Below is a small trained network, with its code and all its weights. Each question gives an input and a target symbol and asks what happens when units are switched off, that is, made to give their printed mean instead of their output.

import numpy as np


def w(rows, s, z=0):
    codes = np.array(rows[::2]) - 128.0
    scale = np.full(codes.shape[1], s)
    scale[-1] = z or s
    return codes * scale


def norm(h):
    return h / np.sqrt((h * h).mean(-1, keepdims=True) + 1e-5)


def f(y):
    return y / 2 * (1 + np.tanh(0.7978845608 * (y + 0.044715 * y**3)))


def softmax(a):
    e = np.exp(a - a.max(-1, keepdims=True))
    return e / e.sum(-1, keepdims=True)


def log_softmax(a):
    a = a - a.max(-1, keepdims=True)
    return a - np.log(np.exp(a).sum(-1, keepdims=True))


def net(x, mask):
    ids = ['Γαεζηλμστφψ'.index(c) for c in x.split()]
    T = len(ids)
    res = E[ids] + P[:T]
    r = norm(res)
    for j in range(2):
        rows = slice(2 * j, 2 * j + 2)
        q, k, v = (r @ M[0][rows].T for M in (Q, K, V))
        z = softmax(np.where(np.tri(T) > 0, q @ k.T / 2**0.5, -1e9)) @ v
        o = O[0][rows]
        res = res + np.where(mask[j], z, o[:, -1]) @ o[:, :-1]
    y = f(norm(res) @ A[0][:, :-1].T + A[0][:, -1])
    res = res + np.where(mask[2:10], y, B[0][:, -1]) @ B[0][:, :-1]
    return log_softmax(norm(res)[-1] @ U[:, :-1].T + U[:, -1])


Q, K, V, O, A, B = {}, {}, {}, {}, {}, {}
E = w([
[107,85,126,107,135,61],'Γ',
[129,80,184,64,74,101],'α',
[56,52,179,137,115,165],'ε',
[156,131,143,167,102,121],'ζ',
[142,94,154,164,106,127],'η',
[154,126,160,146,123,139],'λ',
[184,85,76,100,108,191],'μ',
[151,112,171,132,124,133],'σ',
[95,104,79,169,182,120],'τ',
[82,178,175,158,186,124],'φ',
[123,205,251,120,102,101],'ψ',
],0.023)
P = w([
[43,204,22,31,135,152],'0',
[76,1,126,170,162,73],'1',
[94,6,110,163,175,103],'2',
[90,7,118,142,189,95],'3',
[93,32,105,140,177,106],'4',
[93,15,116,153,181,91],'5',
[91,19,104,151,180,115],'6',
],0.0065)
Q[0] = w([
[166,45,108,154,170,164],'head 1',
[18,129,69,1,151,152],'head 1',
[137,66,63,55,152,133],'head 2',
[36,140,75,3,162,144],'head 2',
],0.01)
K[0] = w([
[109,112,63,122,157,184],'head 1',
[214,2,164,180,247,116],'head 1',
[173,100,81,128,141,158],'head 2',
[200,62,192,191,183,69],'head 2',
],0.0099)
V[0] = w([
[70,87,86,128,197,91],'head 1',
[129,142,206,132,86,33],'head 1',
[112,4,189,71,134,168],'head 2',
[113,166,217,132,201,153],'head 2',
],0.012)
O[0] = w([
[122,120,107,157,137,6,11],'head 1',
[12,155,179,145,58,113,71],'head 1',
[195,148,161,138,111,57,97],'head 2',
[162,206,162,141,184,104,3],'head 2',
],0.011,0.0038)
A[0] = w([
[104,142,173,127,144,87,252],'neuron 1',
[83,147,130,169,252,128,194],'neuron 2',
[125,94,132,170,77,104,172],'neuron 3',
[162,121,105,151,141,118,65],'neuron 4',
[122,154,150,130,95,161,101],'neuron 5',
[161,127,57,119,171,131,90],'neuron 6',
[183,138,129,150,128,145,183],'neuron 7',
[121,135,164,119,138,201,66],'neuron 8',
],0.02,0.0026)
B[0] = w([
[5,106,39,174,38,180,222],'neuron 1',
[145,6,251,63,206,159,197],'neuron 2',
[193,139,140,135,229,184,251],'neuron 3',
[88,217,164,97,82,135,167],'neuron 4',
[130,107,137,75,128,55,168],'neuron 5',
[17,208,116,100,210,35,196],'neuron 6',
[120,150,127,15,80,154,193],'neuron 7',
[172,249,30,254,139,89,253],'neuron 8',
],0.0086,0.0075)
U = w([
[93,93,10,221,100,4,36],'Γ',
[132,93,229,228,51,165,20],'α',
[197,148,152,191,96,35,198],'ε',
[95,103,40,149,72,211,205],'ζ',
[240,34,190,103,98,197,61],'η',
[148,230,173,152,228,182,132],'λ',
[129,88,73,5,122,111,254],'μ',
[152,182,183,50,2,187,157],'σ',
[61,119,133,136,232,37,149],'τ',
[33,78,239,68,183,167,125],'φ',
[24,236,229,183,100,134,83],'ψ',
],0.01,0.0033)

Each question gives the input, a string of symbols that net reads in full, and the target symbol t.
The units are the heads (2 rows each of Q, K, V and O) and the neurons (one row each of A and B). Each row of codes is followed by its name. A weight is (code - 128) times the scale printed after its matrix; where a second scale follows, it is the last column's (O, A, B and U).
mask holds one flag per unit, heads first, then neurons. A switched-off unit (its flag False) gives its mean, the last column of its rows in O or B, instead of its output. The means were averaged over made-up inputs and are rounded, as every weight is.
A unit's drop is (log p(t) with every unit on - log p(t) with that unit switched off) / (log p(t) with every unit on - log p(t) with every unit switched off).
The circuit of an input: a set's keep is (log p(t) with only the set's units on - log p(t) with every unit switched off) / (log p(t) with every unit on - log p(t) with every unit switched off). Starting from all 10 units, units are removed one at a time, each time the one whose removal leaves the highest keep (on an exact tie, the one counted first), for as long as the keep stays at least 0.8.
circuit, biggest first: the units of the circuit, biggest drop first
unit that matters most: the unit with the biggest drop
top k neurons: the k neurons with the biggest drops, biggest first
which heads matter: for each layer, one digit per head in row order, 1 if its drop is at least 0.15 and else 0, layers parted by /
input φ ζ λ η, target φ: circuit, biggest first : head 2; neuron 2
input η λ λ ε, target α: circuit, biggest first : head 2; neuron 6
input μ ψ λ, target μ: circuit, biggest first : head 1; neuron 6; head 2; neuron 7
input μ ζ λ λ μ α, target η: unit that matters most : neuron 8
input ε ε μ ε, target η: top 2 neurons : neuron 8; neuron 6
input φ ε μ, target μ: circuit, biggest first : head 1; neuron 6; neuron 8; neuron 7
input τ λ ζ λ α α λ, target τ: which heads matter : 10
input φ λ ζ η ψ λ, target φ: circuit, biggest first : neuron 2; head 2
input η ζ λ, target η: which heads matter : 01
input φ ζ η ζ α Γ, target Γ: circuit, biggest first : head 2; neuron 2
input ζ α ε λ σ, target ζ: circuit, biggest first : head 2; neuron 8
input α ε λ Γ, target Γ: top 2 neurons : neuron 1; neuron 2
input σ ζ η λ λ, target σ: which heads matter : 01
input Γ ε ζ η ζ σ, target Γ: which heads matter : 10
input α λ ζ ζ ζ, target α: which heads matter : 11
input σ ζ σ λ λ η, target σ: which heads matter : 01
input ψ η ε λ μ, target μ: circuit, biggest first : neuron 6; neuron 7; head 2
input α ζ ζ ε ε λ, target α: top 3 neurons : neuron 1; neuron 8; neuron 3
input ε ε Γ η, target ε: circuit, biggest first : head 2
input ε ε μ ζ ζ Γ ζ, target ε: circuit, biggest first : head 2
input α ζ η σ, target α: circuit, biggest first : head 1; head 2; neuron 6
input τ ε ε α, target Γ: top 2 neurons : neuron 1; neuron 2
input η Γ α ε, target Γ: top 2 neurons : neuron 1; neuron 2
input τ λ η, target τ: which heads matter : 10
